Below are the code and all the weights of a small trained network. Each question names an input and a class and asks about switching units off, where a switched-off unit gives its printed mean instead of its output.

import numpy as np


def w(rows, s, z=0):
    codes = np.array(rows[::2]) - 128.0
    scale = np.full(codes.shape[1], s)
    scale[-1] = z or s
    return codes * scale


def f(y):
    return np.maximum(y, 0)


def log_softmax(a):
    a = a - a.max(-1, keepdims=True)
    return a - np.log(np.exp(a).sum(-1, keepdims=True))


def net(x, mask):
    res = np.array(x, float).reshape(1, 4) / 4 @ E
    y = f(res @ A[0][:, :-1].T + A[0][:, -1])
    res = res + np.where(mask, y, B[0][:, -1]) @ B[0][:, :-1]
    return log_softmax(res[-1] @ U[:, :-1].T + U[:, -1])


A, B = {}, {}
E = w([
[122,128,96,117,135,110,125,105],'x0',
[89,152,88,70,118,112,180,250],'x1',
[51,60,107,218,54,151,115,138],'x2',
[30,122,164,123,219,104,70,145],'x3',
],0.017)
A[0] = w([
[41,78,157,201,159,77,69,119,140],'neuron 1',
[201,134,132,84,118,144,145,115,160],'neuron 2',
[73,86,123,149,71,101,143,139,98],'neuron 3',
[104,75,143,213,103,159,106,61,125],'neuron 4',
[67,95,55,107,74,151,121,211,43],'neuron 5',
[178,137,93,131,66,145,203,98,255],'neuron 6',
[57,113,164,138,205,157,73,100,149],'neuron 7',
[60,139,93,148,101,120,191,175,70],'neuron 8',
[75,106,126,154,101,105,179,134,87],'neuron 9',
[141,120,125,106,161,130,107,123,133],'neuron 10',
[84,145,169,110,166,86,141,160,112],'neuron 11',
[165,178,120,69,157,83,179,170,143],'neuron 12',
[148,83,125,137,74,153,134,71,151],'neuron 13',
[160,128,114,164,44,137,129,88,150],'neuron 14',
[81,167,151,63,152,109,104,159,133],'neuron 15',
[193,162,202,115,176,120,117,40,217],'neuron 16',
[216,174,120,93,110,133,201,160,167],'neuron 17',
[189,137,142,124,181,149,98,96,184],'neuron 18',
[179,130,103,119,63,154,173,112,232],'neuron 19',
[114,110,103,144,90,97,133,189,115],'neuron 20',
[73,197,150,129,246,116,117,144,146],'neuron 21',
[143,144,114,32,148,99,168,208,125],'neuron 22',
],0.012,0.0083)
B[0] = w([
[116,75,150,128,184,158,35,94,251],'neuron 1',
[144,185,135,83,72,133,132,156,189],'neuron 2',
[157,68,189,119,80,133,125,1,186],'neuron 3',
[91,76,12,186,150,216,67,137,238],'neuron 4',
[177,136,217,17,73,61,203,28,205],'neuron 5',
[178,208,120,146,22,189,129,88,228],'neuron 6',
[73,64,136,42,184,135,93,102,235],'neuron 7',
[152,127,165,36,114,43,141,77,190],'neuron 8',
[145,98,185,107,122,108,146,74,167],'neuron 9',
[73,122,141,115,140,101,175,126,154],'neuron 10',
[103,89,136,151,193,99,173,161,185],'neuron 11',
[110,162,91,103,154,159,137,176,219],'neuron 12',
[169,111,104,209,110,172,162,81,195],'neuron 13',
[173,128,101,191,92,170,160,121,200],'neuron 14',
[139,101,129,137,217,75,184,189,198],'neuron 15',
[151,93,233,34,14,68,197,36,241],'neuron 16',
[112,196,84,77,91,185,119,168,225],'neuron 17',
[122,111,194,69,68,63,139,79,196],'neuron 18',
[197,221,85,149,51,197,120,158,215],'neuron 19',
[156,142,158,105,82,127,115,89,178],'neuron 20',
[122,102,183,161,234,78,174,165,230],'neuron 21',
[88,183,46,154,160,133,89,241,232],'neuron 22',
],0.0084,0.022)
U = w([
[157,145,150,110,55,116,167,93,195],'0',
[108,79,191,91,155,71,136,95,184],'1',
[120,186,49,112,127,158,110,177,72],'2',
[76,121,101,151,197,96,153,185,5],'3',
[161,105,72,246,115,174,110,107,169],'4',
[42,81,97,160,172,170,46,112,63],'5',
],0.013,0.0024)

Each question gives the input, the list of numbers given to net, and the class t.
The units are the neurons (one row each of A and B). Each row of codes is followed by its name. A weight is (code - 128) times the scale printed after its matrix; where a second scale follows, it is the last column's (A, B and U).
mask holds one flag per neuron, in row order. A switched-off neuron (its flag False) gives its mean, the last column of its row in B, instead of its output. The means were averaged over made-up inputs and are rounded, as every weight is.
A unit's drop is (log p(t) with every unit on - log p(t) with that unit switched off) / (log p(t) with every unit on - log p(t) with every unit switched off).
The circuit of an input: a set's keep is (log p(t) with only the set's units on - log p(t) with every unit switched off) / (log p(t) with every unit on - log p(t) with every unit switched off). Starting from the 12 units with the biggest drops (on a tie, the unit counted first), units are removed one at a time, each time the one whose removal leaves the highest keep (on an exact tie, the one counted first), for as long as the keep stays at least 0.8.
units of the circuit, in order: the units of the circuit, biggest drop first
top k neurons: the k neurons with the biggest drops, biggest first
drop of u: that unit's drop, to one decimal
input [5,4,3,1], class 1: units of the circuit, in order => neuron 6
input [6,1,0,6], class 3: top 2 neurons => neuron 16; neuron 5
input [-1,-4,1,2], class 5: top 2 neurons => neuron 5; neuron 4
input [-8,5,1,2], class 1: top 2 neurons => neuron 5; neuron 4
input [7,0,4,4], class 5: top 3 neurons => neuron 16; neuron 1; neuron 18
input [3,0,2,5], class 5: top 4 neurons => neuron 16; neuron 5; neuron 1; neuron 18
input [7,1,-6,7], class 3: top 2 neurons => neuron 22; neuron 5
input [-4,1,0,0], class 2: top 2 neurons => neuron 16; neuron 5
input [7,0,1,-8], class 4: top 2 neurons => neuron 16; neuron 5
input [3,-8,-2,1], class 1: top 3 neurons => neuron 6; neuron 19; neuron 16
input [-1,0,3,-7], class 4: drop of neuron 16 => 0.5
input [-3,1,-1,6], class 3: drop of neuron 16 => 0.3
